Here is a tiny trained network, its code and every weight. The questions are about switching its units off for an input and a target symbol, where a switched-off unit gives its printed mean instead of its output.

import numpy as np


def w(rows, s, z=0):
    codes = np.array(rows[::2]) - 128.0
    scale = np.full(codes.shape[1], s)
    scale[-1] = z or s
    return codes * scale


def norm(h):
    return h / np.sqrt((h * h).mean(-1, keepdims=True) + 1e-5)


def f(y):
    return np.maximum(y, 0)


def softmax(a):
    e = np.exp(a - a.max(-1, keepdims=True))
    return e / e.sum(-1, keepdims=True)


def log_softmax(a):
    a = a - a.max(-1, keepdims=True)
    return a - np.log(np.exp(a).sum(-1, keepdims=True))


def net(x, mask):
    ids = ['ΘΛΞΨβγδζητ'.index(c) for c in x.split()]
    T = len(ids)
    res = E[ids] + P[:T]
    u = 0
    for l in range(3):
        q, k, v = (norm(res) @ M[l].T for M in (Q, K, V))
        z = softmax(np.where(np.tri(T) > 0, q @ k.T / 3**0.5, -1e9)) @ v
        res = res + np.where(mask[u], z, O[l][:, -1]) @ O[l][:, :-1]
        u += 1
        y = f(norm(res) @ A[l][:, :-1].T + A[l][:, -1])
        res = res + np.where(mask[u : u + 4], y, B[l][:, -1]) @ B[l][:, :-1]
        u += 4
    return log_softmax(norm(res)[-1] @ U[:, :-1].T + U[:, -1])


Q, K, V, O, A, B = {}, {}, {}, {}, {}, {}
E = w([
[166,97,140,128,139],'Θ',
[79,114,102,233,104],'Λ',
[124,95,89,200,90],'Ξ',
[73,152,18,2,132],'Ψ',
[143,83,89,184,37],'β',
[118,144,149,172,121],'γ',
[123,151,171,169,249],'δ',
[142,91,89,197,135],'ζ',
[154,129,144,149,100],'η',
[124,109,101,182,168],'τ',
],0.0072)
P = w([
[245,173,102,44,166],'0',
[47,104,155,224,231],'1',
[38,100,156,177,196],'2',
[34,111,163,187,208],'3',
[34,99,129,210,193],'4',
[25,98,150,191,190],'5',
[45,97,154,200,195],'6',
[19,107,131,214,181],'7',
[33,119,148,208,210],'8',
[35,112,161,217,213],'9',
[40,93,145,198,199],'10',
[26,104,133,207,197],'11',
[9,92,107,253,189],'12',
[52,84,143,206,239],'13',
],0.0033)
Q[0] = w([
[117,155,88,84,175],'L0H0',
[99,186,170,155,159],'L0H0',
[111,91,114,250,160],'L0H0',
],0.011)
K[0] = w([
[57,120,137,179,153],'L0H0',
[142,106,98,131,71],'L0H0',
[255,203,102,103,134],'L0H0',
],0.0083)
V[0] = w([
[159,165,168,80,228],'L0H0',
[35,221,206,192,2],'L0H0',
[163,103,218,113,71],'L0H0',
],0.0044)
O[0] = w([
[64,206,197,106,110,127],'L0H0',
[46,172,23,95,161,1],'L0H0',
[159,252,104,14,114,107],'L0H0',
],0.0048)
A[0] = w([
[12,146,60,48,114,81],'L0N0',
[1,71,174,155,23,199],'L0N1',
[150,149,123,100,94,3],'L0N2',
[149,217,156,80,120,74],'L0N3',
],0.0069,0.0043)
B[0] = w([
[25,3,150,99,182,138],'L0N0',
[164,149,143,73,229,255],'L0N1',
[209,243,118,114,175,128],'L0N2',
[21,167,48,103,145,130],'L0N3',
],0.0065,0.0075)
Q[1] = w([
[118,120,83,69,32],'L1H0',
[173,182,251,175,194],'L1H0',
[48,177,80,47,38],'L1H0',
],0.011)
K[1] = w([
[129,46,164,139,229],'L1H0',
[195,205,135,154,23],'L1H0',
[95,69,186,145,254],'L1H0',
],0.0099)
V[1] = w([
[170,155,69,47,46],'L1H0',
[134,138,255,96,135],'L1H0',
[204,53,86,139,30],'L1H0',
],0.0093)
O[1] = w([
[83,217,87,204,23,124],'L1H0',
[98,142,255,115,92,136],'L1H0',
[147,73,115,191,71,255],'L1H0',
],0.0092,0.0067)
A[1] = w([
[237,59,140,72,72,254],'L1N0',
[74,244,66,194,30,83],'L1N1',
[205,104,145,254,57,140],'L1N2',
[89,97,68,169,193,44],'L1N3',
],0.0084,0.0033)
B[1] = w([
[65,165,148,186,204,202],'L1N0',
[255,181,180,211,180,202],'L1N1',
[51,141,104,107,147,254],'L1N2',
[151,163,156,69,107,163],'L1N3',
],0.0095,0.0085)
Q[2] = w([
[102,115,108,38,2],'L2H0',
[162,157,99,120,17],'L2H0',
[106,95,155,166,135],'L2H0',
],0.013)
K[2] = w([
[107,95,227,84,247],'L2H0',
[82,50,162,58,216],'L2H0',
[105,123,125,194,123],'L2H0',
],0.012)
V[2] = w([
[214,104,114,94,107],'L2H0',
[82,113,151,2,186],'L2H0',
[28,164,95,125,184],'L2H0',
],0.0091)
O[2] = w([
[138,88,90,199,112,36],'L2H0',
[235,117,206,149,75,4],'L2H0',
[194,143,184,2,140,179],'L2H0',
],0.0081,0.0046)
A[2] = w([
[58,214,59,124,180,1],'L2N0',
[196,183,222,1,193,218],'L2N1',
[40,96,28,86,175,48],'L2N2',
[249,45,238,182,27,204],'L2N3',
],0.0083,0.0036)
B[2] = w([
[175,34,155,108,15,177],'L2N0',
[63,98,27,111,105,254],'L2N1',
[150,38,171,13,88,185],'L2N2',
[203,191,52,225,2,182],'L2N3',
],0.0085,0.0099)
U = w([
[142,217,133,165,199,224],'Θ',
[51,156,169,118,41,193],'Λ',
[100,5,129,84,24,3],'Ξ',
[230,83,68,131,215,60],'Ψ',
[214,125,95,93,32,141],'β',
[67,98,32,190,95,84],'γ',
[21,116,169,168,209,51],'δ',
[179,151,208,76,135,231],'ζ',
[101,202,68,58,131,155],'η',
[155,42,197,199,104,119],'τ',
],0.012,0.004)

Each question gives the input, a string of symbols that net reads in full, and the target symbol t.
The units are the heads (3 rows each of Q, K, V and O) and the neurons (one row each of A and B). Each row of codes is followed by its name. A weight is (code - 128) times the scale printed after its matrix; where a second scale follows, it is the last column's (O, A, B and U).
mask holds one flag per unit, layer by layer, with each layer's heads first. A switched-off unit (its flag False) gives its mean, the last column of its rows in O or B, instead of its output. The means were averaged over made-up inputs and are rounded, as every weight is.
A unit's drop is (log p(t) with every unit on - log p(t) with that unit switched off) / (log p(t) with every unit on - log p(t) with every unit switched off).
The circuit of an input: a set's keep is (log p(t) with only the set's units on - log p(t) with every unit switched off) / (log p(t) with every unit on - log p(t) with every unit switched off). Starting from the 12 units with the biggest drops (on a tie, the unit counted first), units are removed one at a time, each time the one whose removal leaves the highest keep (on an exact tie, the one counted first), for as long as the keep stays at least 0.8.
circuit, biggest first: the units of the circuit, biggest drop first
most important unit: the unit with the biggest drop
k most important neurons: the k neurons with the biggest drops, biggest first
k most important neurons of layer l: the k neurons of layer l with the biggest drops, biggest first
input η ζ β δ γ β, target Θ: circuit, biggest first => [L0H0, L1H0, L1N1, L0N3]
input Λ η δ Θ τ β Λ β τ τ τ η τ τ, target Ψ: circuit, biggest first => [L1H0, L0H0]
input η β δ Θ β ζ Λ β Θ, target Θ: 2 most important neurons => [L1N1, L0N1]
input δ δ δ Ξ Θ τ β δ Ξ Λ ζ τ β, target ζ: circuit, biggest first => [L1H0, L0N1]
input Ξ ζ τ Θ β β δ β Λ β ζ Θ, target Ξ: circuit, biggest first => [L2N2, L1N1]
input Λ γ Ξ, target Ψ: most important neuron of layer 1 => [L1N2]
input τ Θ δ β τ β ζ β β β δ Ξ, target τ: circuit, biggest first => [L1H0, L0H0, L2H0]
input τ γ Ψ τ β β β Λ Ψ Θ, target τ: 3 most important neurons => [L0N0, L2N3, L1N0]
input Θ Ξ ζ Ξ β β Θ β δ β Ψ β, target Λ: circuit, biggest first => [L1H0, L0H0, L0N1]
input η τ τ Λ Λ Θ τ β ζ β, target Θ: 3 most important neurons => [L0N1, L1N1, L0N3]
input γ β Θ Ξ Θ Λ β Λ Λ Ξ, target η: 2 most important neurons => [L0N3, L2N1]
input η Λ δ Θ γ δ γ Θ Λ Λ Ψ Θ δ δ, target Θ: 2 most important neurons => [L0N1, L1N1]
input η Θ δ η τ β δ Ψ η β Λ, target Θ: circuit, biggest first => [L1H0, L0H0, L1N1, L0N3]
input Ξ β Θ τ Λ, target Ξ: 2 most important neurons => [L0N1, L2N2]
input Ψ τ Θ β δ Θ Λ, target β: most important unit => L1N1
input ζ Ψ Θ τ, target δ: 2 most important neurons of layer 2 => [L2N2, L2N0]
input δ Λ β Λ, target ζ: circuit, biggest first => [L1H0, L2H0]
input Θ β δ β Ψ Λ, target Λ: 2 most important neurons => [L0N1, L1N1]
input ζ Ψ Λ β β γ Λ ζ Ψ β β, target δ: circuit, biggest first => [L1N0, L1H0]
input δ Ξ Θ Θ, target ζ: circuit, biggest first => [L1H0]
input τ ζ η β Λ Ψ β β γ Ξ Λ τ, target τ: 2 most important neurons => [L0N0, L2N3]
input Ψ β Λ ζ Θ, target β: 3 most important neurons of layer 0 => [L0N0, L0N1, L0N3]
input Ψ γ Λ Θ Λ Ψ Ξ ζ δ τ, target β: 2 most important neurons of layer 0 => [L0N0, L0N1]
input η γ η β β δ Λ τ ζ τ τ β τ, target Θ: 3 most important neurons => [L1N1, L0N1, L0N3]
